[ 12  48   2   4  56  13 -25 -65  -5 -40  12 -22 -18  50 -48 -14   4 -22
 -63 -32   8  31  -1  56   8  35 -24 -19   0  11 -23  -1   3  -7 -13  63] -> sabo
[ 22  -3 -15  40  63   0 -16   9 -52 -20  -8  13 -22  34   5  27 -33  27
 -17 -45   2   7  -1  47  -9  52 -41 -11 -72  -6  -4 -44 -31 -35 -30  20] -> sabo
[-37  44 -22 -32 -20  22  25  13 -81  25  26   0  39 -23 -15  28  13 -21
   8  32  79   3 -65  16  58  16  58 -43 -61  34   7   8  -9  34 -15 -64] -> tipo
[-26  39  14 -71   1 -29  30 -74 -13  15  68 -12  38  -4 -35  34  93 -14
 -22  38   6  -3  -7  27  27 -41 -55 -11  41  30  22   3   4  55 -23 -12] -> mov
[ 44   2 -44 -18 -22  13 -32   7  -1  20 -13  -1  16 -46 -17  12 -27  38
  28   8   0 -15  13 -38  49 -38  19 -28 -23  64 -19  17 -33 -49   1  -5] -> Kizas
[-26  37 -23 -22  38 -17  19 -26   4  47  59 -31   3 -66 -38  15 111   3
   2 -45   9  31 -17  40 -25 -67 -22  17 -12   5  24  17  11   7 -20  -1] -> tipo
[ 28  -9 -71 -20  -4  29 -13 -29 -19  70 -23  -7 -28   2 -38  22 -37   5
   9  32 -16  14  12 -25  67 -38 -32   8 -12  57 -28 -14 -15 -20  17  -9] -> balid
[-17 -54 -38  19  23 -18 -13  10 -72 109  75  44 -54 -38 -76  -2 -29 -50
 -49  38 -29   9  47 -10  34  24 -39 -17  21  -1 -29 -12 -37 -56  -2  27] -> tipo
[ -7  24  22 -29  61  19  18  -9 -76 -26   1  39 -52  20 -29  30 -53 -32
 -13   6  31 -20 -12  46  20  46   6   2 -47 -56  -9   0  22  38 -26   4] -> lekek
[-58 -14   3 -10   1   3  17 -67  24   8  67  14   2   2  16  74  67 -57
 -10 -65  52  -7 -28 -12  41 -31 -15 -47  36  14  25  45  -4   7  -6  16] -> kesa
[-12  13  -2  13   1 -39  59  16 -30  44  63 -11  11  18  10 -20  77 -39
   1  10  82 -16 -43  -1  42  -9 -29 -56 -12  -9 -28  36 -62  15   6 -56] -> bizum
[ 39   5 -61  13  69 -27  35 -33  -9   9  42 -32 -23  -5 -62   9   4 -16
 -86   0 -24 -23  29  -6  13  30 -32  12  -9  23 -55  48  29   3 -15  50] -> diz
[-21  16  27 -62  29 -30  36 -29   0  -7  58  -2  -6 -34 -25  -4  77  44
  14   5   6  13 -33  35  31 -41 -65  13 -36 -11  37  20   4 -34 -19  19] -> Kizas
[ 25   7  24 -38  48  23  38 -21 -95  21 -40   4 -31  30  -3  68   6 -23
   6 -18   6 -56 -54  -2  21  25  17  62  -8 -30 -27  50  39   8  23 -21] -> mov
[-45 -28  24 -45 -10 -33  38 -47 -35  32  97  16  -3  46 -57  28  68 -83
 -27   5 -17  28   1  -9  15 -44  -3 -27  34 -16   6  43  23   6  -9  20] -> balid
[-43  30  -9 -46  12 -20 -33  -2  12  52  -7 -11  -6 -36   3  29  15   1
  23 -45 -20 -12  -2   0  -5  -2 -22   6  14  43  25  34   3  -3 -37  10] -> diz
[  2  35 -35 -33  45  53  31  39 -67  40 -11  -2 -13 -29 -40  44 -41 -22
 -13  31  -9 -28 -19  67  -3  28 -15  31 -19  11 -23   1  72  52   5 -11] -> lekek
[ 43   2   4   0  19 -19   2 -90  65 -72  36 -27  17  71 -11  -6  28  54
 -20 -23  31  33  25 -31  42 -63  -6 -35   5  -2 -16  52 -39  44 -16  65] -> balid
[-56   9  50 -48   5   2   5  -6 -14  25   6  -8   2 -21 -49  62  66   5
 -33  25 -51  40 -13  30 -33 -10 -31  31  46  40  38   1  75  37  -4  27] -> lekek
[ 13  26 -21 -55  37 -21  31  19 -98  32 -27  -2   7 -47 -43  38  33 -10
  -2 -34   6 -39 -50  -6  15  22  19  20 -35 -16  -6  39  -4  -4  -5 -27] -> tipo
[ -11   47  -53   -1   10   -2   41  -44   14   -8  -55  -21    4  -33
  -18    2    9  -19 -114    8   59  -38  -33  -32    8   31   22    4
  -32   36  -48  -33  -41   18    0   -2] -> diz
[ 44  41   4  33  10  46 -29  -6  46 -50  22 -45  12  34  30 -25 -12  38
  17  15  90  43  25 -16  10  -2  71 -27  16  34 -32  65   5  68 -17 -11] -> Nida
[ 17  13  13  -7  12   4  30  10 -35  28  20 -27   8  57   3  20   9 -10
 -39  13  31  -4 -15  -1  10 -31  29   9 -20  22 -32  -3   6  -3 -23   0] -> diz
[  9  14  12 -46  58 -14  15   5 -71 -14 -10  12 -37   3 -38  27  18   3
   2 -21 -20   4 -16 -14   3  35  -9  34 -16 -10 -21  64  34  23   3 -11] -> bizum
[ -3   2 -38  19 -21 -15 -32 -11 -30  81 -32  13  14 -57 -54  27 -33 -18
 -13   6 -38   9  20  42  23 -17 -13 -24 -14  66  -8 -14 -19 -27  19  22] -> tipo
[ -2  -9 -33 -20  57  13  36   8 -75  -2  47  11 -35  -9 -44  28  13 -18
 -33 -10   9 -10 -28   4  24  41 -35   1 -27   2 -44  43  12  13   8   5] -> bizum
[ 43 -16  52  41  11  25  -1  -1  34  46  -6  23  12 -16 -10   9 -18  -9
 -83   9 -29  30  25  38 -25 -45  -7   5  74 -25 -22 -19  58   3   7  39] -> sabo
[  5 -23   4  51  56   6   5 -31  16  -3  -9  -4 -46 -39 -66  33  -3 -12
 -71   9 -33  24  40   1 -35  31 -31  11  -9 -19  -9 -27  48  23 -21  29] -> lekek
[-19 -28 -87  17   2  21 -32 -12   4  57  87 -57  37 -65 -49   7  25 -38
 -45  -1  37 -10  19  25 -46   0  -9 -77   2  55 -37 -27 -55  -1 -45  19] -> tipo
[-14   8 -67  24  19  18  53  53 -56  26  70  -6 -12  17   4  26  29 -22
  16 -21  51   2 -21 -17  65  25 -14 -25 -60  22  -2  19 -48   5  -7 -38] -> Nida
[  8  18  26 -12  10   9  25  -8 -69 -28  27  56 -17  -4   8  28  29  12
 -23   5  21   6 -29  -9 -13  17  40  45   5 -53   7  11  43  24   3  -8] -> sabo
[-48  -4 -26 -36 -13 -56 -20  40  -2 -27  51  34  18 -44  38 -24 -11 -23
 -13  -4   5 -22  20  85 -53  14 -17 -28  -4  32  25 -82 -28 -81 -24  17] -> diz
[ 20  74 -46 -43  46   8  30   9  14 -32 -10 -13  17   4  10 -34 -40  77
 -60  57  54   6   4 -18  56  26  20   9  -9  76 -50  51 -30  72   9  12] -> Nida
[ 20  31 -27  12   1  12  -3  46 -11 -21 -18  -2  26 -35 -23  -8 -67 -14
  13 -58 -60 -19   5  62  14   5 -39  -4 -52  -5  22 -59  31 -27 -44  43] -> diz
[ 14  32 -60  31  16   7 -20 -70  14   0 -27 -53 -11  44 -13 -24 -28  38
   2  39  18  15  32   0 -30  23 -18  21 -24  60 -39  18 -12  53  -6  14] -> balid
[ 40 -18  21   7  99   9  -3 -61  46 -57  37 -16 -28  32  -2   4 -13 -21
 -52 -13  25  -1  28  48  26  32 -17 -24  44 -18 -24  46  47 -16   2  25] -> mov
[ 66  18  38 -24  68  32 -22 -40  18 -87  -7 -27   4  -2  40 -29 -76  85
  33 -30  53 -48 -37  -4  49  18  19  -7 -33 -43 -29  45   0  19 -51  48] -> mov
[ 23  22 -40 -18  -8   6 -17   6 -11  39 -18   4 -25 -45 -42 -12 -25 -50
 -24  42  -7  39  30   5  51 -13  24  -9   7  71 -21 -38  13 -63  22 -37] -> Nida
[ 18  -2 -78 -20  28  25  49  13  17 -15  26 -27  42  -9  27  38  29  40
 -11 -17  51 -26 -34  -3  38   4 -24 -30  11  36 -13  63   2  42  17 -14] -> balid
[ 12 -14 -23 -29  49  28  35 -44  26 -20  13 -44   8  63  45  17 -16  42
 -26  40  40 -36  -4 -56  33  27  14  16 -26  13 -12  -9 -31  41 -35 -26] -> mov
[ 22 -35 -26  53  -1  33  35  -5 -37  34  48 -13   1 -64 -57  25  45 -44
 -55  -5  14 -16  -9 -36 -20  22  24   9  36 -52 -24  27  36  25   2   5] -> tipo
[ 38 -63  -5  62  -8 -25  -1 -44 -59  29  63   5 -12  14  35   4 -70 -39
  33  63  16 -43  16  45   5  -4  31 -27 -64  21 -26 -57   6 -92 -26 -23] -> mov
[-27   0 -14 -24   5   2  18  10  52  33  18  24   3 -35   1  39  69  20
   7  -7  -7  14  28   8  31 -19 -89  -5  51   7  63  20 -12   7  13 -29] -> Kizas
[ 35  48  34 -41  36  73  21 106 -60  26 -15 -22  24   4 -58  11  23   2
 -17  -4  11  14 -22 -30  22  15  -3   9  49 -18 -33  70  52  48  -1 -38] -> Kizas
[ 11  -6 -30 -11  22 -10  14   3 -57 -40  13 -14  24   3 -51  53 -10 -15
  -3 -64 -30 -21 -26 -12  17  12   1  -9 -70  14 -33  42  18   6  -5  63] -> kesa
[ -8  31 -45 -55  39  17   6  43 -55 -31 -11  -1 -10  12   3  54  17  10
  18  -7  20 -19 -12  30  -9  46   0  15 -16  26  15  -2   5  22   9 -36] -> lekek
[ -3  19  -5  -8  36   8   9  22 -93  32 -16 -30   2  22 -33  11  -1  -2
   6 -13   1 -25 -16   4 -17  70 -15  22 -20 -23   2  16 -14  34 -38  -5] -> tipo
[-43  29  32 -62  -4  -1  35 -20 -25 -22  54  35  42 -64 -35  65  80  43
 -19   5  20  26 -40  49  39 -42 -61 -34 -16  37  47  16  17  22 -21  10] -> Kizas
[  9   0  10 -49  -3 -43 -21 -58 -32 -27 -15  34 -40 -29   6  19  20  50
  43   2  35   0 -25 -76  49 -12  34   5 -44   8 -10  47 -45  -3  -1 -25] -> bizum
[  6  11 -33  -9 -13 -13  -3 -17  27  43 -24   6 -10   9  -3   8 -29 -12
   1  18 -34  20  48   3  45 -31  -8   8   2  63  13 -18 -27 -17   9   0] -> Nida
[ 24   4 -59   4   3  10 -40 -26  14  32 -32 -37 -31   3 -66  -5 -48 -26
 -23  30 -45  10  37 -33  33  -8  30  -4 -27  74 -41 -33 -12 -40  12  26] -> lekek
[-32  64   2  16  48 -14  41  78 -29  10 -40 -18  27  -7  26  12  17  -6
  -7 -51  20  20 -30  70 -19  24 -10 -11 -49  61  13   1   4  -5 -10 -41] -> Nida
[-27  19 -55 -39  31  28  15  39 -34  27  77  15   8  12  44  18 -17  46
  22  39  39  -5 -24  34  20  41 -10   1 -38  21   7  27   8  48 -15 -26] -> sabo
[ 55  23 -51  21  -4  20  25 -38  28  16 -11 -67  34  38  29  20   8   1
 -51  12  56 -40   5 -53  22 -27  40 -15   8  63 -32 -18 -25  11 -38 -28] -> diz
[ 12  22 -50  -1 -49  50  31 -42  19   0 -29 -51  48  -8  46  29 -19 -65
  35  20  69 -53 -59  25  26  -2  66 -11 -21  41  -3   1  65  12  21 -57] -> kesa
[ 11 -15   7 -11  24 -25   6 -15 -87 -14 -12   4 -37  72  -8  32  15 -36
  46 -20  -5 -47   1 -21 -18  62   3  47 -39 -66  -9  20 -30  10   7 -23] -> mov
[ 23  -3  11 -21   4  81 -15 -31 -45 -57  47  -3  -7  59 -11  20 -33  75
   3  -1  23  40 -38 -38  92 -20   6  -5  15  42 -20  39  24  10  -8  77] -> balid
[ 57 -30 -14  38  17   2 -20 -48  38  28 -13 -18 -11   4   1  -1 -14 -19
 -37  -9  -2   4  34   3  14 -35 -18 -30  92  49 -30  17  20 -67  20  23] -> balid
[ 24 -44 -66 -42  14   5  33  12 -67  22  33  13 -14  -4 -53  50  12 -26
   8 -13 -21 -34   4 -55  18  19 -22  11 -10 -50 -23  48   0  37   1  -8] -> balid
[-22  39 -41 -24 -22  23  21  18 -17   0  24 -22   6 103 -39  15  27 -96
 -14 -45  -4   0   6 -25  39   5  35  -2  -9  -8  -6  14 -22  33  12   6] -> diz
[ -21  -56  -60   44  -37  -50    6  -50  -23  -18   69   -9    8  -11
  -18   14   18  -59   -1  -33  -35  -31    7    9   -5    6  -50  -30
  -44   35   14  -76  -35 -100  -13   61] -> kesa
[  9 -12  29 -18  38   8 -43   6  -6  -9  -9   6   7 -47 -53   7 -48  -9
 -19 -46 -33  -9 -10  30  45  26 -47 -47   8  -4 -26  13  -1 -24 -10  62] -> mov
[ -6   8 -29  -9 -33 -14 -26  42 -14  72 -31  12  20 -69 -41  35 -41  -8
  -3   3 -25  16  -2 -23  67 -27  13 -43 -63  69 -12 -20  -8 -25 -18 -21] -> diz
[ 43 -21 -25  42  25  41 -19 -63  18 -51  -3 -43 -17  19  -1  34 -47  43
 -17   0  17   0   9  43  12  21 -33   8 -58  17  -4 -42  24  -5 -42  52] -> diz
[-12  28 -33 -12  -1 -41 -34 -20  48  42 -16  -6  -6 -23 -54   6   7 -36
 -22  17 -13  36  38  20  21 -57  23 -45 -27  73 -21 -19 -31 -19  22  -2] -> lekek
[ -6   3 -12  13 -11 -40  -2 -72 -43  67 -23 -13 -20 -40 -72  24  29 -48
  17   3 -63   8  14  21 -11  -6  -8  36 -36   0  37 -20  28 -27 -14  -6] -> tipo
[-11  41 -80  15  56  14  29  46 -20  -4  60   4  11 -13  20   7  -1  22
  22 -37  -1 -20  -3  46  21  10 -41   9 -42  42  -9  15  -8  13  14  -1] -> mov
[ 40  -1 -35   9 -15 -23 -28 -63  26  57 -50 -20  -5  -5  -8  -1 -36   1
 -16  48 -55   8  28 -14  16 -11  20  21 -15  63  -3 -42  13 -53   2  -8] -> sabo
[ 20   0   7  14 -35 -19  -4 -46  37  22 -50 -11   8 -11 -24   1 -36 -18
 -28  57 -12  32  27  13  31 -21  32 -10 -22  55 -13 -13   7  -5  16   4] -> Nida
[ 67 -25  -8 -57  12  15 -43 -48   9  -9 -11 -16  -2 -42  -3  35   9  51
  28  32  61   1   8 -25  13 -16  -3 -22  48  -2 -18  47  18  27 -17 -39] -> balid
